Here is a tiny trained network, its code and every weight. The questions are about switching its units off for an input and a target symbol, where a switched-off unit gives its printed mean instead of its output.

import numpy as np


def w(rows, s, z=0):
    codes = np.array(rows[::2]) - 128.0
    scale = np.full(codes.shape[1], s)
    scale[-1] = z or s
    return codes * scale


def norm(h):
    return h / np.sqrt((h * h).mean(-1, keepdims=True) + 1e-5)


def f(y):
    return np.maximum(y, 0)


def softmax(a):
    e = np.exp(a - a.max(-1, keepdims=True))
    return e / e.sum(-1, keepdims=True)


def log_softmax(a):
    a = a - a.max(-1, keepdims=True)
    return a - np.log(np.exp(a).sum(-1, keepdims=True))


def net(x, mask):
    ids = ['αβγδηθλμξπσφψ'.index(c) for c in x.split()]
    T = len(ids)
    res = E[ids] + P[:T]
    r = norm(res)
    for j in range(3):
        rows = slice(3 * j, 3 * j + 3)
        q, k, v = (r @ M[0][rows].T for M in (Q, K, V))
        z = softmax(np.where(np.tri(T) > 0, q @ k.T / 3**0.5, -1e9)) @ v
        o = O[0][rows]
        res = res + np.where(mask[j], z, o[:, -1]) @ o[:, :-1]
    y = f(norm(res) @ A[0][:, :-1].T + A[0][:, -1])
    res = res + np.where(mask[3:7], y, B[0][:, -1]) @ B[0][:, :-1]
    return log_softmax(norm(res)[-1] @ U[:, :-1].T + U[:, -1])


Q, K, V, O, A, B = {}, {}, {}, {}, {}, {}
E = w([
[146,143,119,163],'α',
[92,131,125,146],'β',
[139,131,115,152],'γ',
[137,144,135,155],'δ',
[149,161,117,154],'η',
[141,144,128,144],'θ',
[75,92,112,252],'λ',
[131,181,155,97],'μ',
[142,150,135,157],'ξ',
[139,156,129,145],'π',
[149,73,164,183],'σ',
[158,145,119,156],'φ',
[141,155,113,146],'ψ',
],0.033)
P = w([
[80,4,141,2],'0',
[66,232,121,224],'1',
[57,210,97,226],'2',
[71,188,91,219],'3',
[73,186,97,230],'4',
[68,184,87,230],'5',
[93,178,66,231],'6',
[92,159,62,218],'7',
[97,142,62,207],'8',
],0.006)
Q[0] = w([
[224,185,128,125],'head 1',
[196,126,167,241],'head 1',
[171,150,4,152],'head 1',
[178,112,93,121],'head 2',
[71,167,126,127],'head 2',
[246,209,66,206],'head 2',
[29,177,131,73],'head 3',
[234,209,132,193],'head 3',
[152,113,57,187],'head 3',
],0.015)
K[0] = w([
[204,106,100,8],'head 1',
[167,71,132,123],'head 1',
[109,95,95,58],'head 1',
[157,125,148,76],'head 2',
[78,128,94,109],'head 2',
[230,96,140,108],'head 2',
[49,166,129,123],'head 3',
[164,94,138,54],'head 3',
[125,59,81,97],'head 3',
],0.015)
V[0] = w([
[44,119,160,144],'head 1',
[76,156,54,102],'head 1',
[88,186,127,150],'head 1',
[186,172,200,153],'head 2',
[126,178,128,139],'head 2',
[119,127,80,130],'head 2',
[118,3,89,121],'head 3',
[140,78,111,56],'head 3',
[89,107,79,193],'head 3',
],0.015)
O[0] = w([
[122,126,172,255,50],'head 1',
[22,244,91,172,170],'head 1',
[100,192,239,154,148],'head 1',
[45,14,169,85,178],'head 2',
[75,102,168,78,195],'head 2',
[114,140,17,145,202],'head 2',
[115,106,141,216,160],'head 3',
[104,94,72,164,71],'head 3',
[217,232,215,149,255],'head 3',
],0.0094,0.0039)
A[0] = w([
[81,133,255,237,92],'neuron 1',
[225,141,225,7,254],'neuron 2',
[192,121,136,85,77],'neuron 3',
[135,58,208,243,87],'neuron 4',
],0.007,0.008)
B[0] = w([
[8,95,70,151,219],'neuron 1',
[183,196,194,85,255],'neuron 2',
[124,132,91,144,131],'neuron 3',
[91,120,102,110,187],'neuron 4',
],0.011,0.0063)
U = w([
[236,193,136,128,83],'α',
[15,106,140,209,170],'β',
[156,155,70,186,4],'γ',
[129,43,197,151,195],'δ',
[90,194,166,9,154],'η',
[121,84,57,141,155],'θ',
[84,218,216,156,111],'λ',
[37,92,95,103,152],'μ',
[109,104,203,78,162],'ξ',
[39,90,122,59,209],'π',
[158,101,110,163,153],'σ',
[185,103,53,60,109],'φ',
[67,224,22,104,60],'ψ',
],0.012,0.0028)

Each question gives the input, a string of symbols that net reads in full, and the target symbol t.
The units are the heads (3 rows each of Q, K, V and O) and the neurons (one row each of A and B). Each row of codes is followed by its name. A weight is (code - 128) times the scale printed after its matrix; where a second scale follows, it is the last column's (O, A, B and U).
mask holds one flag per unit, heads first, then neurons. A switched-off unit (its flag False) gives its mean, the last column of its rows in O or B, instead of its output. The means were averaged over made-up inputs and are rounded, as every weight is.
A unit's drop is (log p(t) with every unit on - log p(t) with that unit switched off) / (log p(t) with every unit on - log p(t) with every unit switched off).
The circuit of an input: a set's keep is (log p(t) with only the set's units on - log p(t) with every unit switched off) / (log p(t) with every unit on - log p(t) with every unit switched off). Starting from all 7 units, units are removed one at a time, each time the one whose removal leaves the highest keep (on an exact tie, the one counted first), for as long as the keep stays at least 0.8.
units of the circuit, in order: the units of the circuit, biggest drop first
unit that matters most: the unit with the biggest drop
which heads matter: for each layer, one digit per head in row order, 1 if its drop is at least 0.15 and else 0, layers parted by /
drop when u is switched off: that unit's drop, to one decimal
input ξ λ γ θ, target ξ: unit that matters most -> head 2
input φ ψ δ β ψ μ β ψ, target φ: which heads matter -> 100
input λ π λ ξ θ γ λ ψ, target λ: units of the circuit, in order -> [head 3; head 1]
input β δ α, target β: which heads matter -> 000
input θ φ λ ψ η, target θ: which heads matter -> 101
input α ψ λ δ ψ ξ π φ, target α: units of the circuit, in order -> [head 1; head 3]
input δ μ β α ψ θ, target δ: which heads matter -> 100
input θ λ ψ α θ, target θ: which heads matter -> 101
input π ψ η α μ π ψ λ δ, target π: which heads matter -> 001
input λ λ α ψ λ η η γ, target λ: units of the circuit, in order -> [head 3; head 2]
input π λ ψ η ψ ψ α ψ β, target λ: drop when neuron 3 is switched off -> 0.0
input μ δ λ γ μ β, target λ: drop when head 3 is switched off -> 1.2
input π φ φ, target π: drop when head 3 is switched off -> 0.5
input λ β η ξ μ δ φ ψ, target λ: units of the circuit, in order -> [head 1]
